Below is a small trained network, with its code and all its weights. Each question gives an input and a class and asks what happens when units are switched off, that is, made to give their printed mean instead of their output.

import numpy as np


def w(rows, s, z=0):
    codes = np.array(rows[::2]) - 128.0
    scale = np.full(codes.shape[1], s)
    scale[-1] = z or s
    return codes * scale


def f(y):
    return y / 2 * (1 + np.tanh(0.7978845608 * (y + 0.044715 * y**3)))


def log_softmax(a):
    a = a - a.max(-1, keepdims=True)
    return a - np.log(np.exp(a).sum(-1, keepdims=True))


def net(x, mask):
    res = np.array(x, float).reshape(1, 7) / 4 @ E
    y = f(res @ A[0][:, :-1].T + A[0][:, -1])
    res = res + np.where(mask, y, B[0][:, -1]) @ B[0][:, :-1]
    return log_softmax(res[-1] @ U[:, :-1].T + U[:, -1])


A, B = {}, {}
E = w([
[125,151,118,241,95,153,159],'x0',
[18,153,131,73,123,185,148],'x1',
[201,255,105,93,65,93,129],'x2',
[129,149,171,130,140,13,131],'x3',
[127,116,50,108,86,117,226],'x4',
[187,52,122,101,212,185,120],'x5',
[156,116,205,127,6,195,236],'x6',
],0.0072)
A[0] = w([
[126,113,137,59,143,187,167,66],'n0',
[162,44,123,182,209,153,124,26],'n1',
[132,119,143,77,137,170,163,49],'n2',
[208,125,131,126,70,104,119,41],'n3',
[131,117,141,79,134,166,158,54],'n4',
[255,183,138,131,99,101,156,18],'n5',
[99,117,145,146,115,110,152,80],'n6',
[98,122,164,151,110,101,162,49],'n7',
[68,22,89,109,107,87,135,1],'n8',
[90,73,109,103,111,117,143,66],'n9',
[195,127,145,125,88,103,127,43],'n10',
[111,157,154,142,130,141,128,79],'n11',
[92,197,169,169,107,189,60,36],'n12',
[100,126,192,155,111,97,184,2],'n13',
[124,106,136,62,129,184,155,45],'n14',
[144,89,115,80,205,63,21,26],'n15',
[130,110,137,112,130,139,127,83],'n16',
[178,35,108,185,220,160,110,31],'n17',
[129,158,98,143,131,125,127,78],'n18',
[138,205,45,133,133,76,148,19],'n19',
[111,130,197,151,95,83,174,41],'n20',
[151,144,146,104,255,46,62,26],'n21',
[105,181,151,173,108,196,53,20],'n22',
[131,183,36,145,134,87,145,30],'n23',
[127,117,138,81,134,165,157,56],'n24',
],0.016,0.007)
B[0] = w([
[113,138,135,96,105,197,102,167],'n0',
[165,110,109,218,175,165,106,200],'n1',
[123,136,126,109,109,168,100,149],'n2',
[178,150,151,116,127,144,189,188],'n3',
[119,137,123,113,110,166,102,147],'n4',
[228,166,144,89,110,154,176,236],'n5',
[97,112,155,134,115,116,133,136],'n6',
[95,118,164,145,110,110,126,143],'n7',
[113,104,104,121,164,128,252,153],'n8',
[96,114,113,122,143,151,176,141],'n9',
[181,142,141,126,124,139,182,173],'n10',
[124,108,129,129,117,96,122,131],'n11',
[153,52,98,94,118,67,111,173],'n12',
[104,123,195,149,107,102,99,153],'n13',
[109,136,131,96,106,185,104,160],'n14',
[93,173,167,50,191,88,109,238],'n15',
[105,130,103,140,119,134,118,126],'n16',
[172,85,130,225,193,159,80,220],'n17',
[120,133,106,146,126,104,120,138],'n18',
[109,181,50,166,90,128,106,189],'n19',
[121,138,193,173,101,110,106,170],'n20',
[90,195,157,49,184,105,128,246],'n21',
[158,53,84,82,126,90,122,166],'n22',
[94,176,89,170,96,111,107,177],'n23',
[117,136,122,111,113,165,108,146],'n24',
],0.032,0.013)
U = w([
[149,89,120,199,230,173,92,122],'0',
[151,37,92,98,119,69,102,146],'1',
[92,99,116,95,120,226,99,231],'2',
[92,85,217,191,83,84,141,130],'3',
[61,81,106,143,157,152,253,2],'4',
[122,191,49,178,97,84,117,124],'5',
[220,171,149,125,104,131,178,142],'6',
[107,176,152,72,230,95,86,86],'7',
],0.0059,0.0034)

Each question gives the input, the list of numbers given to net, and the class t.
The units are the neurons (one row each of A and B). Each row of codes is followed by its name. A weight is (code - 128) times the scale printed after its matrix; where a second scale follows, it is the last column's (A, B and U).
mask holds one flag per neuron, in row order. A switched-off neuron (its flag False) gives its mean, the last column of its row in B, instead of its output. The means were averaged over made-up inputs and are rounded, as every weight is.
A unit's drop is (log p(t) with every unit on - log p(t) with that unit switched off) / (log p(t) with every unit on - log p(t) with every unit switched off).
The circuit of an input: a set's keep is (log p(t) with only the set's units on - log p(t) with every unit switched off) / (log p(t) with every unit on - log p(t) with every unit switched off). Starting from the 12 units with the biggest drops (on a tie, the unit counted first), units are removed one at a time, each time the one whose removal leaves the highest keep (on an exact tie, the one counted first), for as long as the keep stays at least 0.8.
units of the circuit, in order: the units of the circuit, biggest drop first
top k neurons: the k neurons with the biggest drops, biggest first
drop when u is switched off: that unit's drop, to one decimal
input [5,0,0,-1,7,-2,7], class 3: units of the circuit, in order => n13, n20
input [-1,3,5,-8,-7,-2,8], class 1: units of the circuit, in order => n12
input [3,1,2,-4,-3,-4,7], class 1: units of the circuit, in order => n12, n22
input [-7,7,5,3,-3,-6,0], class 5: units of the circuit, in order => n15, n21, n5
input [5,6,-4,7,-1,7,7], class 3: top 2 neurons => n13, n20
input [-3,0,-6,-6,3,6,5], class 2: top 3 neurons => n0, n14, n2
input [-6,-3,4,-7,-1,-1,0], class 6: top 3 neurons => n21, n15, n17
input [-3,-1,-4,-3,-5,5,7], class 0: top 2 neurons => n17, n1
input [8,2,-4,-6,7,-6,-3], class 4: top 2 neurons => n8, n9
input [4,-4,7,3,-1,-1,-3], class 6: top 2 neurons => n5, n3
input [1,-4,8,6,8,-6,-4], class 5: top 2 neurons => n19, n23
input [3,8,-1,3,-8,-2,3], class 1: drop when n12 is switched off => 0.1
input [8,-2,-2,6,8,7,-8], class 0: drop when n17 is switched off => 2.1
input [6,7,8,8,-2,-3,1], class 5: units of the circuit, in order => n19
input [6,-2,-7,0,-8,8,-3], class 0: drop when n17 is switched off => 0.8
input [3,-4,-2,-3,6,6,6], class 0: drop when n17 is switched off => 0.5
